In the rows, zero is written as 128.
Each row of numbers belongs to one of the elements below and depends on some of the facts about them. Some rows are named. Which element is each other row?

There are 3 kinds of fact about the elements: γ, σ, ψ.
Z632 γ Z636, Z398, Z554, Z336
Z421 γ Z513, Z287, Z947
Z914 γ Z665, Z869, Z374, Z321
Z626 γ Z144, Z193
Z69 γ Z317, Z274, Z760, Z982, Z342
Z799 γ Z659
Z642 γ Z61, Z299, Z580
Z253 γ Z506, Z193
Z206 γ Z371, Z940, Z582
Z520 γ Z398, Z484, Z872, Z137
Z266 γ Z321, Z947
Z950 γ Z958, Z582, Z465
Z758 γ Z291, Z336, Z420
Z245 γ Z838, Z539, Z336
Z356 γ Z622, Z193
Z480 γ Z424, Z767, Z583
Z92 γ Z659, Z450, Z458, Z814, Z46, Z44, Z947
Z391 γ Z434, Z751, Z3, Z301
Z874 γ Z484, Z973, Z615
Z916 γ Z201, Z208, Z582, Z137
Z675 γ Z317, Z958, Z164, Z3, Z767
Z591 γ Z458, Z554, Z576
Z820 γ Z973, Z61
Z848 γ Z539, Z483, Z27, Z308
Z38 γ Z287
Z220 γ Z458, Z434, Z444, Z32, Z308, Z106, Z779, Z571
Z962 γ Z317, Z777, Z918, Z894
Z845 γ Z829, Z291, Z398, Z106, Z894
Z212 γ Z434, Z274, Z27
Z51 γ Z554, Z137, Z313
Z110 γ Z942, Z554, Z90
Z590 γ Z434, Z313, Z26, Z193, Z158
Z460 γ Z201, Z274, Z865, Z580
Z970 γ Z503, Z603, Z944
Z160 γ Z526, Z777, Z583, Z130
Z605 γ Z144, Z257, Z444, Z374, Z129
Z329 γ Z838, Z317, Z661
Z664 γ Z503, Z982
Z549 γ Z371, Z27, Z44, Z26
Z351 γ Z659
Z890 γ Z398, Z434, Z554, Z603, Z262
Z670 γ Z973, Z554, Z779
Z733 γ Z918, Z336, Z420
Z912 γ Z637, Z937, Z615, Z420
Z222 γ Z661, Z869, Z969, Z571
Z167 γ Z398, Z144, Z180, Z751, Z842
Z80 γ Z208
Z630 γ Z503, Z287, Z682
Z715 γ Z635, Z130
Z861 γ Z554, Z61, Z301, Z563
Z435 γ Z829, Z130
{Z632, Z193, Z137, Z44, Z69, Z894, Z799, Z642, Z201, Z865, Z253, Z90, Z206, Z973, Z958, Z520, Z266, Z622, Z944, Z458, Z947, Z245, Z356, Z480, Z391, Z874, Z916, Z918, Z591, Z820, Z848, Z38, Z299, Z420, Z580, Z554, Z220, Z962, Z845, Z212, Z51, Z336, Z110, Z590, Z970, Z603, Z160, Z605, Z329, Z664, Z526, Z144, Z351, Z872, Z158, Z483, Z937, Z670, Z733, Z130, Z27, Z374, Z301, Z444, Z576, Z513, Z829, Z342, Z80, Z682, Z180, Z398, Z630, Z208, Z32, Z715, Z861, Z287, Z615, Z484, Z665, Z661} σ a
{Z777, Z421, Z914, Z626, Z129, Z424, Z291, Z950, Z758, Z582, Z92, Z563, Z434, Z61, Z675, Z982, Z313, Z465, Z46, Z539, Z571, Z767, Z583, Z450, Z460, Z262, Z549, Z869, Z942, Z890, Z779, Z814, Z274, Z636, Z760, Z503, Z912, Z842, Z222, Z308, Z167, Z317, Z659, Z106, Z751, Z637, Z164, Z257, Z969, Z371, Z940, Z321, Z635, Z26, Z838, Z435, Z506, Z3} σ b
ψ klevilun <- Z632, Z626, Z206, Z973, Z958, Z758, Z391, Z434, Z61, Z916, Z918, Z820, Z848, Z38, Z420, Z554, Z220, Z962, Z336, Z450, Z603, Z942, Z890, Z158, Z483, Z779, Z814, Z130, Z374, Z760, Z503, Z301, Z444, Z222, Z308, Z342, Z167, Z317, Z106, Z630, Z208, Z287, Z484
ψ mudran <- Z777, Z137, Z421, Z69, Z799, Z253, Z424, Z266, Z947, Z356, Z480, Z580, Z313, Z212, Z571, Z460, Z329, Z526, Z872, Z670, Z733, Z576, Z682, Z180, Z637, Z164, Z715, Z321
ψ tibrun <- Z193, Z950, Z458, Z874, Z591, Z299, Z46, Z539, Z767, Z583, Z262, Z351, Z937, Z659, Z969, Z371, Z26, Z661
ψ flekek <- Z914, Z642, Z201, Z90, Z944, Z465, Z51, Z970, Z160, Z27, Z912, Z513, Z829, Z80, Z751, Z861, Z615, Z635, Z838, Z506
ψ fikon <- Z44, Z129, Z291, Z520, Z675, Z982, Z110, Z590, Z664, Z144, Z636, Z257, Z940, Z665, Z435, Z3
ψ faklafler <- Z894, Z865, Z622, Z245, Z582, Z92, Z563, Z845, Z605, Z549, Z869, Z274, Z842, Z398, Z32

Named rows:
[130 166 121 131 105 137 144 112  95 120 118 105 141 106 146 163 152 171
 131 167 145 139 128 147 137  70  82 107  64 119 135 119 106 179 126 138
 109  75  98 112 176  97]: Z916
[138 172 126 126  79 124 161 109 118 133 125 140 160 121 113 157 107 158
 151 163 158  96 118 134 118 105 108 108 101 119 147 112 138 157 118 159
 139 116 107 147 151 125]: Z973
[ 86 105 124 140 175 101 151 169 181 116 151 150 121 117 141 140 207 103
 119 115  69 139 105 108 128 186 205 111 174 175 156 146 150 171 129 160
 113 156 121 137  70 152]: Z659
[126 151 114 136  87 133 151 119  99 116 111 110 155 107 129 156 152 165
 119 163 163 130 151 147 150  63  87 111  83 107 148 123 113 174 120 149
 115  89  88 118 180 118]: Z820
[124 133 111  83 114 111 129  76 139 154 127  88 142 130 141 164 124 134
 153 167 101 127 124 120 120 164 166 109 137 139 162 116 142 156 161 172
 104 160 100 166 133 133]: Z814
[132 101 106 109 153 126 110 137 160 130 108 122 111 188 127 129 141 126
 134 113 101 144 116 128 126 182 162 140 176 160 138 110 106 107 135 129
 124 157 157 148  76 140]: Z571
[138 181 132 128  99 129 152 103 113 138 138 129 145 116 125 162 104 155
 158 166 131  94  97 137 104 111 101 104  75 128 133 106 133 156 126 152
 132 107 118 145 147 102]: Z130
[120 109 125  90 152 107 105 125 169 132 126 161 122 134 133 129 141 129
 126 135  74 132 155 117 115 168 159 136 156 160 139 124 104 131 133 141
 114 167 135 150  76 149]: Z969
[135 177 131 132  86 126 158 107 119 133 131 133 156 116 112 158  96 145
 154 169 142  92 111 135 109 109 108 109  95 119 144 110 141 146 123 158
 144 119 115 148 152 115]: Z484
[128 117 133 159 125 145 134 116  81 143 151  91 117  99 134 100  94 104
 118 104 177 118 130 137 163  87 119 134  96  82  99 135 147 118 124  94
 133  81 107  90 182 110]: Z845
[128 134 113  78 113 110 125  73 137 156 124  90 138 133 144 164 113 137
 154 173 100 130 131 122 119 162 164 110 132 140 161 112 136 153 159 167
 104 158 103 160 140 128]: Z308
[127  95 143  89 152 103 103 116 154 149 124 145 113 139 139 110 120 119
 132  95 109 139 135 108 127 186 166 133 172 137 117 141 141 113 138 115
 112 152 139 140  93 152]: Z129
[131 173 132 139  99 127 155 100 116 138 145 123 148 108 107 159  94 130
 154 171 125  75 104 142 111 113 113 112  82 116 137  99 142 138 124 156
 145 116 115 152 154 109]: Z918
[112 106  99 206 175 147 124 165 120 104 149  99 102 129  79 122 151  72
 100 124  99  79 131 177 172  92 123 161  90  98 106  79  90  63  98 105
 161  82 152 119 129 107]: Z733
[132 102 106 107 148 123 115 138 162 126  99 124 117 192 123 129 137 126
 134 117 108 153 124 123 132 181 165 145 185 158 143 115 103 100 130 130
 129 159 155 139  86 144]: Z313
[138 178 133 131  89 127 156 107 118 135 133 131 153 113 116 161 100 146
 157 168 137  92 103 134 103 113 104 107  92 123 139 111 143 147 126 157
 140 120 116 146 150 111]: Z342
[142 108 130  80 129 125 111  82 114 179 136  97 115 147 171 104  84 128
 156  91 149 148 110  98 128 174 171 119 153 134 120 139 157 147 163 113
  97 142 116 131 117 130]: Z582
[116 119 107  92 133 124 108  77 115 141 121  52 128 113 160 163 169 140
 126 173  92 161 153 139 146 125 142 117 110 126 155 120 111 165 169 153
  83 131  90 138 163 117]: Z222

Name these rows:
No name comes twice in this set of rows, the named rows included.
[130 131 106  69 103 107 125  72 137 157 112  98 146 139 145 159 118 154
 152 165 119 132 141 123 126 153 159 111 138 137 167 111 129 167 155 169
  97 151  95 162 130 138] => Z61
[124 166 126 149 104 123 154  99 118 139 153 114 146 100  98 159  90 111
 150 176 118  59 112 147 121 112 122 117  81 104 136  94 144 121 124 157
 153 119 114 154 156 106] => Z420
[107 111 114 157 117 118 144 180 138  88 108 185 145 108 103 121 171 142
  81 134 152 135 195 145 167  66 106 144 129 115 141 136  91 140  81 131
 141 101 110  98 135 155] => Z591
[118 105 120  94 158 103 104 120 168 135 133 154 119 132 130 128 136 119
 126 137  69 125 158 120 119 169 165 139 152 154 136 117 104 122 134 140
 116 161 135 152  76 148] => Z539
[119 109 142 153 137 121 126 157 115 110 121 157 121 106 118 102 143 132
 100 101 157 135 157 141 164  91 103 139 118  96 102 142 122 115  99  93
 134  79 125  94 145 136] => Z520
[115 131 174 149 143 127 132 153 121  92 104 154 118  98 131 117 125 124
 108 129 139 190 150 125 137 114  94 139 133 111 102 171 135  83 107  87
 161  99 148  49 189 119] => Z590
[111  97  86  80  99 109 120  77 122 137  91  68 149 124 140 155 143 140
 116 181 135 170 211 140 181 107 154 132 140 106 179 120 102 152 144 162
  99 132  70 120 187 146] => Z890
[116  97 133 151 116 113 136 166 121 108 105 168 136 112 107  97 141 138
  91  95 186 134 176 139 177  81 110 142 139  90 116 147 123 123  85 104
 138  85 113  95 146 160] => Z110
[137 116 154 156 132 144 101 164 107 104 125 133 120  97 118  99 179 139
  92  85 145 133 145 137 126  83  62 134 114  93  89 160 136 114 124  92
 117 118 141 131 134 136] => Z664
[139 134 141 140  98 131 150 114 101 156 145 134 136 121 119  98  47 108
 147 101 193  98 110 118 136 120 134 129 126  95 111 134 173 111 116 110
 156 115 122 112 157 127] => Z398
[138 102 128  88 126 120 114  81 120 176 139  91 119 142 157 102  76 109
 151  96 147 141 117  98 131 180 180 123 165 123 125 142 170 127 160 119
 111 156 117 133 130 138] => Z842
[123 163 126 135  99 135 148 111 102 112 110 106 145  99 134 164 135 155
 127 182 144 148 139 146 137  75  88 114  83 112 142 123 116 152 126 142
 130  90 100  97 198 101] => Z391
[135 101 106 114 150 131 109 144 159 125 112 116 114 186 123 127 153 119
 130 107  98 141 114 127 124 180 159 139 179 158 138 115 112 104 139 130
 121 167 158 155  75 143] => Z321
[145 142 127 165 123 150 136 177 139 103 118 155 130 170  91 125 137 128
 129 107 139 105  94 140 108 126  96 139 143 138 117 118 123  92 105 122
 161 138 168 145  94 132] => Z682

Now the same elements, written a new way:
Some rows with their names:
[147 140 128 133 111 124 127 135 116 134 118 150 111 132 134 127 159 113
 116 104 127 132 135 144 119 128 146 141 130 123  94 140 138 130]: Z484
[154 110 145 129 110 163 120 153 129 143 110 121 111 115 114 147 173 116
 137 110 155 130 136 151 142 129 204 101 136  99  95 124 123  60]: Z947
[138 152 132 132 109 139 122 116 118 132 134 130 114 127 122 107 149 112
 131 152 126 132 133 154 114 109 110 131 118 130 105 131 139 147]: Z820
[129 157 121 125 129 127 138 160 142 132 151 149 130 131 131 135 185 145
  94 102 124 135 126 151 120 154 141 156 135 127  87 156 151 135]: Z398
[163 133 135 127 113 128 111 141 109 127 119 129 101 125 135 122 153 111
 122 108 178 126 118 143 138 141 180 127 125 103  93 130 115 168]: Z180
[121 150 136 124 142 124 146 102 143 145 140 130 141 132 139 146 153 118
 136 110 111 128 121 109 100 114  71 140 104 138 143 104 113 100]: Z80
[131 116 116 123 159  96 139 115 103 114 137 136 116 129 144 135  88 137
 148 147  97 121 119  92 134 134 167 121 133 107 148 111 118 153]: Z257
[143 141 139 122 115 164 114 105 123 149 136  93 123 122 127 120 146 126
 128 151 124 141 143 152 128 119 145 106 126 133 110 112 128  92]: Z38
[128 160 138 126 136  98 148 104 123 145 159 134 131 128 137 125 148 120
 138 141 108 125 105 116  88 111  68 150 105 136 130 105 116 125]: Z51
[123 127 102 124 160  64 153 114 114 128 135 149 116 130 151 139  77 140
 132 122  94 125 113  80 122 139 117 142 133 131 149 120 115 128]: Z751
[141 150 146 125 117 145 118 101 105 126 135 112 119 128 130 105 142 120
 125 143 147 133 126 151 123 123  93 128 116 132 106 116 122 194]: Z391
[106 113 105 125 159  96 147 113 141 123 122 151 126 134 138 159  81 133
 142 106  96 126 135  79 118 126  84 133 128 136 163 123 119 114]: Z465
[140 137 134 124 106 161  94 127 136 133 125  87 121 124 124 116 148 108
 138 129 174 133 138 152 137 118 119 104 110 126 129 126 107 176]: Z69
[112 115  88 122 160  97 128 134 134 129 121 114 110 131 142 154  84 130
 151 115  79 132 150  97 132 135 146 121 135 123 155 117 116  96]: Z982
[121 108  97 129 130 137 118 129 122 117 102 115 115 132 134 131  78 129
 133 122 121 136 159 117 146 136 127 114 143 137 140 141 133 139]: Z760
[ 95 103 106 126 129 111 131 148 151 127 108 125 162 133 128 145  71 152
 102  96 135 124 112 107 128 149 102 145 142 155 185 142 124  85]: Z583
[119 159 132 125 137 107 141  98 140 149 156 129 135 128 135 137 141 116
 139 130 106 131 118 115  89 110  66 144 102 148 141 106 115  99]: Z642
[125 100 128 133 134 125 136 130 111 111 101 155 115 129 121 123  97 133
 132 136 122 124 137 117 144 128 151 115 146 118 125 139 145 145]: Z308

Name these rows:
No name comes twice in this set of rows, the named rows included.
[137 135 128 124 124 162 122 121 127 157 119 112 112 124 132 143 159 124
 122 116 123 144 150 144 136 129 177 118 137 124 101 115 128  51] => Z287
[126 142 150 126 132 165 143 142 147 126 152 139 150 128 119 131 186 150
 105 131 129 132 126 152 129 140 129 142 132 126  96 137 152 127] => Z32
[138 144 120 129 117 134 122 126 112 140 123 127  98 128 141 130 152 120
 115 111 128 140 136 144 122 141 154 129 131 123  96 128 132 103] => Z603
[121 115 143 133 130 141 121  97 107 110 136 110 133 126 124  96  85 140
 137 181 129 125 124 122 151 114 126  98 134 133 150 123 136 192] => Z222
[113 163 145 129 124 155 120 119 152 133 177 120 167 129 117  94 181 144
 106 155 137 129 120 164 124 126  99 145 116 146 127 134 146 190] => Z845
[131 138 161 132 116 173 126 106 117 126 127 121 135 130 120 108 161 119
 131 149 138 126 129 147 127 103 108 118 114 125 117 114 134 184] => Z848
[128 163 167 117 137 176 129 112 130 124 172 108 151 123 120 101 175 158
 110 170 146 130 108 160 134 139  97 124 121 136 111 118 137 202] => Z605
[ 99 123 152 128 141 171 132 124 148 111 162 114 160 117  94 106  99 160
 141 228 103 132 131 142 144 121  87 105 132 154 142 135 156 123] => Z92
[126 150 147 117 134 163 137 141 136 125 152 124 132 125 127 137 167 147
 107 112 142 136 128 150 127 153 104 140 129 129  95 131 139 148] => Z622
[128 125 154 128 120 160 133 119 120 130 113 142 130 132 123 132 169 120
 120  97 144 127 138 142 130 119 138 122 127 117 101 124 135 136] => Z483
[107 111 125 125 149 146 137 138 138 114 143 133 149 125 119 124 108 169
 115 148 124 133 136 133 155 151 141 120 150 135 130 144 148 142] => Z869
[118 144 122 128 131 156 128 151 165 136 148 141 156 136 130 132 189 148
  92  85 138 132 135 152 133 143 134 153 133 132 115 143 147 146] => Z894

